Each row of numbers stands for one node and depends on some of the facts below. Use the named rows to name the rest.

Named rows:
plivol: -3 9 2 42 67 3 -8 -7 5 -13 25 7 -5 6 35 54 0 -7 42 0 52 -2 -18 2 -12 -6
 -2 -22 27 51 -4 9 -4 -17 33 15 -11 3 -12 76 -9 -11
skedrer: -5 41 -3 7 -4 3 -12 -7 -14 18 -1 -20 50 -23 35 0 5 -17 17 1 -8 12 4 -7
 -3 -24 24 -14 -6 -14 -2 0 -3 -14 -1 21 42 11 -4 -4 -15 32
vavak: -4 15 -2 8 -5 1 -12 -8 -16 25 -4 -22 31 -22 42 2 3 -4 15 0 -9 15 20 -1
 12 -24 31 10 -9 -14 -3 8 -5 -18 -6 4 38 2 5 -9 -12 3
lilis: -5 6 -3 7 11 2 -5 -8 -2 -12 -6 -10 -8 -1 3 -1 3 -4 14 0 -10 1 -19 -11 -5
 -7 -1 -19 -5 -11 -1 -9 -4 0 4 -8 -2 -1 -10 -6 -5 -9
plufon: -1 4 24 7 13 6 -13 -9 2 20 -5 -10 -7 4 3 3 1 -17 13 14 -10 4 48 -12 -10
 4 10 -5 -9 -2 -5 -10 11 18 29 -14 -5 2 -13 10 -8 23
tutror: -5 5 1 8 11 2 -5 -10 0 -5 -7 -12 -8 -2 2 -1 1 -10 14 1 -9 2 -13 -9 -5 -7
 0 -17 -6 -9 -2 -8 -4 1 3 -12 -2 -2 -5 -5 -6 -8
klastim: -4 9 -1 9 5 1 0 -8 -13 -15 -5 -15 -8 9 1 1 6 -6 14 2 -9 -1 -28 -9 -5 -7
 -2 -22 -3 -12 1 -9 -4 3 6 -3 13 5 -15 -2 -12 -8
zuras: -5 15 -4 9 29 4 -14 -6 -13 -12 -6 -5 -8 2 2 -1 3 -12 13 4 -9 3 -8 -10
 -10 7 12 11 -3 -7 -5 -6 -2 3 0 -6 11 -1 -15 18 2 -8
tubu: -4 10 -2 16 15 14 -14 -10 -11 0 -3 -10 -7 -12 2 8 3 -9 14 11 -9 2 -15 2
 -6 -2 0 31 23 -6 -3 -4 -4 -7 -9 -14 -4 0 25 -8 -4 -12
sadon: -5 5 -2 8 11 2 -6 -9 -3 -11 -6 -10 -8 -2 2 0 3 -6 14 2 -9 0 -20 -10 -4
 -7 0 -20 -4 -11 0 -8 -4 2 4 -9 -1 -1 -9 -5 -7 -8
dodrostos: -5 6 -1 8 12 1 -6 -8 2 -8 -6 -10 -8 -4 3 0 2 -9 13 1 -9 1 -16 -11 -5 -8
 -2 -17 -5 -11 -2 -8 -4 1 1 -10 -4 -1 -8 -5 -4 -10
stofle: -3 8 -3 11 15 0 -12 -10 -15 -13 -6 -8 -7 2 2 -1 4 -8 13 4 -10 -1 -12 -11
 -8 -4 4 -11 -7 -11 -5 -8 0 7 20 -2 7 -2 -15 10 -8 -4
fibem: -6 3 3 5 26 13 -12 -7 19 -6 -3 2 -8 -9 11 1 3 -8 14 5 -10 6 -18 -14 11
 -4 6 -16 -6 -11 -5 -12 1 11 24 -12 -8 -1 -1 1 8 -9
muflon: -4 6 -2 5 17 4 -4 -6 -1 -9 -5 -11 -8 4 3 0 2 -8 13 1 -10 2 -18 -12 -4 -3
 2 -17 -4 -9 -3 -9 -3 -1 -1 -9 7 -2 -6 1 -5 -8
bibone: -5 3 44 29 33 3 -13 -8 15 -17 -3 43 5 -11 11 0 2 -16 15 -1 -6 3 -32 -14
 13 -12 12 21 11 -15 6 -15 9 37 72 -11 -15 -1 -9 -10 12 0
kenes: 21 2 -3 9 43 25 27 27 28 -8 -6 -16 -7 34 7 0 1 -11 17 -1 -9 21 -20 -13
 10 12 19 -23 -5 4 -5 -6 -2 -6 -10 -12 43 -1 23 23 -1 -7
ratras: 7 17 -4 5 47 1 6 -9 14 -21 14 -19 -4 22 39 3 21 63 17 0 -9 46 -30 -12
 -12 21 -6 -4 31 -15 -1 -8 -2 -15 14 -1 -13 1 13 58 53 -11
grazer: -2 3 0 8 5 3 3 -9 15 -5 1 -3 -8 -6 2 -1 0 -16 15 -2 -8 0 -13 -9 2 -16 -2
 -17 -6 -10 5 -7 -3 -6 -5 -13 -2 -2 5 -12 -5 -8

Some facts about the nodes:
Θ: points at; φ: uses
baklar Θ retrul; bapar Θ nukel; bavo Θ pedrus; beker Θ pledor; beklal Θ neder; bepun Θ besto; besto Θ trisa
bibi Θ rigrin; bibone Θ galom; bisas Θ kleklor; brelem Θ zeples; bugrun Θ grika; dabram Θ pleplos; didrok Θ rebikur
diplasku Θ sufluk; drabran Θ sive; droflak Θ fibem; drolum Θ sadon; fibem Θ kenes; fifames Θ gofol; fiskunos Θ drustan
flakon Θ grazer; flaste Θ sugrek; fledrin Θ klastim; flegrur Θ bibone; flufli Θ klubak; flupler Θ tulum; fluplos Θ gratral
fotruskel Θ flofal; galom Θ kanel; getem Θ bavo; godil Θ klebrego; gofol Θ studrim; gosum Θ rogrur; gratral Θ vestun
grazer Θ flogrik; gridupli Θ skanubro; grilimel Θ trobes; guna Θ bapar; kanel Θ flupler; klabror Θ mizoflan; klagrun Θ ploluk
klapar Θ pugun; klapli Θ fifames; klarom Θ bugrun; klastim Θ leluk; klebrego Θ vavak; klekeskam Θ beker; kleklor Θ leda
kluske Θ stotri; kogas Θ remiza; lebri Θ didrok; leda Θ brelem; leluk Θ trirom; libamuk Θ plabrul; lodrer Θ papur
mipo Θ klekeskam; misar Θ plopla; mizoflan Θ misar; mosor Θ niflim; muflon Θ seflek; muger Θ beklal; nabrive Θ tafon
neder Θ diplasku; niflim Θ bepun; niklon Θ mosor; nise Θ stuvir; nostak Θ fiskunos; nukel Θ flegrur; papur Θ safo
pastam Θ nostak; pedrus Θ sopek; pesas Θ defur; pestu Θ fluplos; plabrul Θ skibris; pladru Θ fotruskel; plarubol Θ klapar
pledor Θ drabran; pleke Θ pestu; plenu Θ stigraka; pleplos Θ staklus; plimom Θ plivol; plivol Θ gosum; ploluk Θ ziskan
plufon Θ soflek; plusogul Θ godil; pugun Θ reruta; ratras Θ mipo; remiza Θ muflon; ribin Θ klagrun; rigrin Θ zustula
rogrur Θ klabror; sadon Θ vupla; sive Θ plimom; skazen Θ tiklel; skedrer Θ tova; skibris Θ flufli; skinil Θ nabrive
skiton Θ pastam; soflek Θ skiton; sopek Θ stiklas; staklus Θ bretam; stazol Θ bibi; stigraka Θ flotostol; stofle Θ flaste
stotri Θ plenu; studrim Θ trugra; stuplik Θ ratras; stuvir Θ stuplik; sufluk Θ libamuk; tafon Θ muger; tiro Θ plusogul
tova Θ lodrer; traski Θ kluske; trirom Θ gridupli; trisa Θ pesas; trobes Θ tiro; trugra Θ flakon; tulum Θ lebri
vavak Θ skedrer; vestun Θ stazol; vilel Θ getem; vupla Θ pala; vuzi Θ skazen; ziskan Θ grilimel; zuras Θ baklar
bapar φ fibem; bapar φ skinil; bavo φ gritrevum; bepun φ klubak; bepun φ besto; bibi φ pluga; bibone φ trofli
bodrutra φ kogas; bodrutra φ rukan; brelem φ klubak; brelem φ poplus; brelem φ rukan; bretam φ fibem; brevul φ vuzi
bristir φ bisas; bristir φ plarubol; brustabor φ fiskunos; brustabor φ tulum; bufos φ kleklor; dabram φ retrul; damum φ trofli
defur φ kenes; didrok φ plimom; dodrostos φ diplasku; drabran φ beklal; drabran φ pokla; drigrinal φ bisas; drigrinal φ damum
drolum φ klebu; drolum φ seflek; fibem φ trobes; fifames φ plabrul; fifames φ rokir; fifames φ vuzi; flakon φ bisas
flakon φ bristir; flaste φ klabror; fledrin φ niklon; flegrur φ fluplos; flepos φ vuzi; flofal φ rebikur; flogrik φ ribin
flogrik φ plugror; flotostol φ nabrive; flufli φ stara; fluplos φ gritrevum; fluplos φ fledrin; fosa φ getem; fosa φ rukan
gagrom φ seflom; gofol φ getem; gofol φ brevul; gosum φ kenes; gratral φ bavo; gridupli φ stara; gridupli φ drigrinal
grilimel φ zuras; grilimel φ flepos; grilimel φ toflek; gritrevum φ bufos; gritrevum φ tiklel; guna φ kenes; gustel φ febren
kanel φ tigreris; kanel φ plugror; kenes φ pletru; kenes φ vuzi; klabror φ bure; klagrun φ bure; klagrun φ putretrur
klagrun φ tiklel; klagrun φ skedrer; klapli φ staklus; klapli φ besto; klarom φ libamuk; klastim φ skiton; klastim φ skedrer
klebrego φ stazol; klebu φ fiskunos; kledrobruk φ bibone; klekeskam φ ribin; klekeskam φ getem; kleklor φ litefi; kluske φ brelem
kluske φ bibone; kluske φ pedrus; kluske φ trobes; lado φ staklus; lebri φ rafim; leda φ piflu; leda φ skazen
leda φ kledrobruk; leluk φ stotri; leluk φ safo; lilis φ klagrun; limer φ bure; madres φ pleke; malis φ mizoflan
malis φ skiton; malis φ zuras; malis φ brevul; misa φ ziskan; misa φ beklal; misar φ muger; misar φ kledrobruk
misar φ flufli; mizoflan φ soflek; mizoflan φ brevul; mizoflan φ plopla; mizoflan φ trugra; mizoflan φ plufon; mosor φ litefi
mosor φ zuras; mosor φ pledor; mosor φ rigrin; muflon φ mizoflan; muflon φ fifames; nafi φ brevul; nafi φ tiklel
neder φ plufon; niflim φ klabror; niklon φ damum; nise φ klubak; nise φ plivol; noger φ trofli; noger φ trobes
nostak φ putil; nostak φ baklar; nostak φ klabror; nustek φ trugra; pala φ rogrur; pala φ nise; pastam φ bepun
pedrus φ pokla; pesas φ litefi; pestu φ sadon; piflu φ pleke; piflu φ toflek; plarubol φ godil; plarubol φ plugror
pledor φ pleke; pledor φ rukan; pleke φ bretam; plenu φ klekeskam; pletem φ kanel; pletem φ pletru; pletem φ fledrin
pletem φ madres; pletru φ trobes; pletru φ plufon; plivol φ plabrul; ploluk φ muger; plopla φ litefi; plopla φ flepos
plopla φ pesas; plufon φ rukan; pluga φ skiton; plugror φ limer; plusogul φ noger; plusogul φ rukan; pokla φ litefi
pokla φ gusku; poplus φ vuzi; poplus φ pesas; pugun φ tigreris; pugun φ plugror; putil φ tigreris; putretrur φ plopla
ratras φ zuras; ratras φ lilis; ratras φ trobes; reruta φ plivol; ribin φ kogas; ribin φ trofli; ribin φ toflek
ribin φ reruta; rigrin φ plugror; risek φ niklon; rogrur φ bodrutra; rogrur φ megim; rokir φ fiskunos; rokir φ tigreris
sadon φ studrim; seflom φ droflak; sinik φ ratras; sive φ ziskan; skazen φ plusogul; skazen φ godil; skedrer φ litefi
skedrer φ plivol; skedrer φ poplus; skinil φ madres; skinil φ klastim; skiton φ reruta; soflek φ kledrobruk; soflek φ madres
sopek φ limer; staklus φ limer; stara φ safo; stara φ tiklel; stara φ skedrer; stazol φ febren; stifusker φ pleke
stifusker φ plimom; stiklas φ bodrutra; stofle φ skiton; stofle φ plufon; stofle φ reruta; stogik φ madres; stogik φ defur
storalin φ bavo; stotri φ gusku; stotri φ bavo; stotri φ brevul; studrim φ fluplos; studrim φ klastim; stuplik φ sopek
sufluk φ kluske; sufluk φ zeples; sufluk φ drolum; tafon φ soflek; tigreris φ fiskunos; tigreris φ flepos; toflek φ fiskunos
toflek φ bavo; toflek φ grika; toflek φ putretrur; traski φ damum; trirom φ pleke; trirom φ flotostol; trisa φ nafi
trobes φ didrok; trofli φ gusku; trofli φ pokla; trubil φ pluga; tubu φ fiskunos; tutror φ klubak; tutror φ grilimel
vavak φ rokir; vavak φ pesas; vupla φ beker; vupla φ zuklik; vupla φ pletru; vuzi φ litefi; zeples φ sopek
ziskan φ bisas; ziter φ zuklik; ziter φ getem; ziter φ tulum; zuklik φ fotruskel; zuklik φ kledrobruk; zuras φ rokir
zuras φ fifames; zustula φ plopla

Name these rows:
No name comes twice in this set of rows, the named rows included.
-1 3 12 4 55 1 0 8 -12 -22 -1 49 -2 41 2 -1 2 -7 13 2 -7 2 2 -13 -11 -15
 48 57 8 -12 1 -8 16 6 67 -13 24 3 -13 24 -8 24 -> guna
-6 5 13 11 25 16 -14 -9 24 -5 -2 11 -7 -19 22 1 6 -13 16 5 -9 7 -27 -14
 18 -5 1 -9 -4 -14 -5 -15 4 24 43 -13 -14 -1 2 -3 20 -9 -> noger
-1 20 -4 4 31 7 -7 9 -3 -7 -4 -18 -7 28 1 0 1 -21 17 -1 -10 11 -12 -14
 -11 19 3 -19 -8 -1 -4 -9 1 12 -7 -10 22 -1 -3 28 3 2 -> poplus
-3 4 -4 16 10 13 -11 -10 -3 4 11 -5 -7 -14 2 6 1 -17 15 1 -7 2 -10 3 -2
 -13 -1 29 18 -5 2 -2 -4 -13 -10 -14 -3 -2 33 -13 -2 -12 -> fiskunos
1 28 13 61 74 0 -12 -8 17 17 6 5 -8 18 44 101 1 -19 92 2 73 -2 -20 5 -10
 9 -2 -21 29 78 -1 0 0 -17 12 -9 -11 50 32 84 -10 -5 -> plopla
-1 4 3 61 70 3 -5 -6 18 -4 28 46 -5 -9 51 89 0 2 69 1 88 0 -3 21 -12 -16
 -3 -21 8 67 0 19 -3 -16 39 31 -13 12 -15 65 -15 -12 -> klabror
-3 62 -4 12 36 2 -13 14 -15 -13 -2 -20 -5 33 4 6 0 -18 31 -1 -10 9 -14
 -15 -11 38 1 -6 -9 -4 -4 -12 16 38 -7 -5 14 -1 -15 52 18 23 -> vuzi

Now the same nodes, written a new way:
Known rows:
tulum: -14 -7 -6 -5 -1 -14 -27 28 6 23 35 8 -6 -25 -21 -42 -23 -18 35 5 -54 36
 32 1 -23 -3 15
libamuk: -23 12 -14 -15 7 21 -4 19 12 11 28 4 15 -18 -19 -18 -34 -21 19 52 -6 57
 25 3 -7 -5 -10
baklar: -15 -3 6 2 5 11 -7 14 2 15 24 0 9 -8 -16 -27 -28 -10 34 10 -18 20 30 2
 -13 -6 9
plufon: -25 -22 18 4 5 23 -37 -2 0 -18 36 9 7 -24 -10 -14 -21 -8 11 15 -18 19 26
 -19 -2 5 9
plenu: -21 -6 8 3 5 20 -9 11 3 -1 17 0 1 -16 -11 -25 -32 -7 27 -5 -29 20 30 -4
 -5 -2 -23
stuvir: -15 -4 8 1 13 11 -15 3 2 15 39 -18 3 -7 -19 -29 -28 -6 41 11 -21 24 20 5
 1 -9 8
flepos: -12 6 13 22 -25 8 -9 -4 14 4 34 11 23 -38 -14 16 -18 1 39 -23 -22 18 27
 27 -8 3 -32
gagrom: -9 2 22 -3 0 12 -5 3 8 3 16 17 11 -29 -8 -23 -21 9 32 -2 -22 25 27 12 -5
 -4 -26
malis: -7 1 24 -3 -8 14 -7 2 7 4 14 11 13 -31 -6 -16 -20 3 35 -10 -20 41 28 11
 -9 -3 -40
gutru: -6 3 21 -4 0 9 -4 10 7 15 29 15 15 -21 -11 -26 -19 4 37 11 -13 25 28 12
 -13 -8 8
rebikur: -4 2 20 -6 -1 3 -6 13 9 16 30 17 15 -23 -12 -27 -18 3 38 12 -18 27 29 15
 -14 -8 11
plugror: 2 -2 2 5 18 10 -2 14 9 -13 27 49 -8 -14 -16 -14 -45 28 54 8 -21 5 33 28
 22 8 -16
poplus: -13 2 22 8 -15 3 -11 -9 21 0 23 10 22 -38 -12 16 -24 0 39 -14 -21 9 26
 23 -15 2 -27
bure: 1 1 19 -7 3 6 -3 13 10 13 23 20 10 -14 -13 -23 -29 7 48 13 -10 25 31 17
 -8 -6 7
pokluze: -5 1 20 -4 1 9 -4 10 7 14 29 14 16 -21 -11 -25 -20 5 38 11 -15 25 28 12
 -13 -9 10
ziter: -9 0 23 -3 -1 14 -7 5 6 1 19 17 12 -29 -8 -21 -18 9 31 1 -21 28 27 11 -5
 -4 -23
flogrik: -6 3 16 -2 10 17 -2 11 7 -4 22 26 4 -26 -9 -19 -27 19 35 1 -24 8 30 14 5
 1 -17
drigrinal: -12 5 19 -9 12 10 10 4 6 1 26 15 14 -29 -3 -40 -25 12 32 -7 -29 34 27 18
 -12 -10 -38

Name these rows:
No name comes twice in this set of rows, the named rows included.
-10 -6 15 14 -4 18 -12 -7 -11 -14 66 18 24 -35 -2 -14 -17 4 25 -12 -17
 44 26 15 -12 0 -18 -> pletru
-19 -6 4 9 18 15 -24 -23 -13 -3 72 -31 1 -13 -13 -24 -28 3 37 -15 -29 37
 9 16 18 -4 -27 -> ratras
-25 1 7 0 20 19 8 9 -3 -3 27 -4 3 -18 -5 -44 -36 -2 25 -12 -38 17 30 2
 -16 -7 -38 -> niklon
-24 -9 -1 17 10 19 -10 -2 -11 -14 61 6 13 -22 -6 -28 -27 -7 20 -10 -28
 33 26 3 -12 -1 -21 -> fibem
-33 0 7 14 -14 -6 -9 -20 35 2 16 -7 19 -32 -21 31 -40 -15 40 -18 -34 -19
 26 16 -24 4 -26 -> vuzi
-18 -6 -4 6 15 16 -7 15 3 -4 19 19 -6 -10 -17 -24 -38 2 37 3 -30 8 30 7
 9 3 -21 -> plarubol
-19 -9 1 1 5 6 -20 10 2 1 33 8 1 -27 -12 -33 -26 -10 27 -3 -43 35 30 0
 -13 -1 -18 -> didrok
-14 -4 9 2 16 -3 -24 -7 -6 20 46 -29 8 5 -19 -34 -28 1 49 7 -15 27 5 3
 11 -7 -5 -> beker
-20 -5 7 7 -3 19 -11 6 1 1 20 2 5 -19 -13 -19 -28 -10 30 -9 -27 27 29 3
 -6 0 -33 -> muflon
-17 6 30 -9 2 -12 2 -5 41 16 10 11 26 -30 -18 3 -28 4 41 16 -25 -22 25
 21 -24 -7 18 -> litefi
-26 -1 15 -2 8 21 -8 10 12 -3 10 -6 2 -21 -12 -3 -39 -4 27 -9 -34 -25 31
 -8 -12 4 -5 -> mosor
-23 -1 8 0 4 18 -3 10 5 4 4 -8 3 -19 -11 -25 -32 -11 26 -13 -34 22 30 1
 -11 -4 -42 -> stotri
-34 -11 -7 34 3 26 -12 -57 -18 -12 54 15 3 -16 -5 -36 -24 -7 30 -4 -18
 21 35 14 -22 -9 -25 -> trobes

The same nodes again, as new rows of numbers:
Named rows:
bodrutra: 50 -9 -20 -1 -6 -11 8 -1 -3 -77 -16 -25 33
drabran: 71 -4 23 1 36 4 -41 -29 -43 -56 -10 -16 -16
megim: 38 -10 -18 -19 14 -14 -3 46 -10 -67 -4 -23 27
pokla: 59 -21 -58 4 8 -14 -11 21 -5 -64 -24 -7 7
bufos: 53 -6 -37 -1 0 -26 -13 16 -11 -73 -13 -23 23
baklar: 50 7 13 -6 24 6 -16 22 -16 -30 8 -34 -1
klapli: 62 13 -1 8 4 -1 -24 -8 -18 -37 -4 -40 -7
klarom: 62 7 -1 8 7 -4 -23 -10 -16 -36 -1 -38 -6
flufli: 72 22 8 18 5 -20 -18 -1 -6 -42 3 -35 -12
leluk: 62 11 -3 14 9 -5 -25 -10 -16 -35 1 -42 -8
drustan: 36 -11 -19 -16 17 -13 -6 47 -10 -69 -4 -23 28
bibi: 45 10 -21 33 18 11 -28 -7 -7 -40 -7 -66 -10
klagrun: 58 26 -7 5 4 -14 -38 -13 -17 -28 3 -36 0
droflak: 49 8 15 -6 24 6 -17 24 -16 -29 8 -36 -3
pedrus: 65 3 -12 9 10 4 -21 -9 -11 -34 -4 -34 -22
lodrer: 40 11 12 -20 20 -2 -21 8 -9 -13 7 -30 3
klebu: 53 -34 -20 -10 2 -44 -5 17 -20 -69 -21 -40 22
ziter: 50 -10 -30 -4 -1 -24 -8 11 -10 -75 -13 -27 23

Which node is each row?
No name comes twice in this set of rows, the named rows included.
67 -4 3 11 10 -12 -20 -9 -20 -31 -7 -43 -2 -> zuras
53 13 -3 -6 4 -12 -26 -24 -9 -21 -2 -35 1 -> ploluk
50 -3 -32 -8 -10 -19 -10 19 -12 -76 -23 -29 19 -> flogrik
50 -10 -25 -2 -3 -14 0 4 -6 -77 -15 -26 31 -> fosa
63 22 -7 20 11 -13 -34 -14 -18 -39 10 -42 -3 -> klastim
60 18 -9 21 14 -11 -32 -16 -16 -41 12 -47 -4 -> skiton
53 16 -9 12 -2 12 -29 3 -16 -39 -22 -58 -13 -> rigrin
40 -5 -12 -13 15 -17 1 47 -5 -70 -4 -21 29 -> klubak
63 21 33 5 19 -11 -4 38 2 -32 10 -30 -12 -> skibris
50 -11 -23 -1 0 -23 -1 3 -8 -76 -13 -30 30 -> piflu
62 10 -6 16 11 -16 -33 -10 -19 -38 8 -46 -10 -> bavo
79 -8 -13 6 -24 5 -11 -3 -46 -30 24 -38 -3 -> flegrur
62 3 2 8 9 -10 -22 -9 -18 -36 -2 -41 -7 -> drolum
64 16 5 15 8 -9 -20 -14 -10 -40 5 -40 -3 -> skinil
44 6 8 2 24 11 -17 22 -13 -30 6 -42 -3 -> grazer

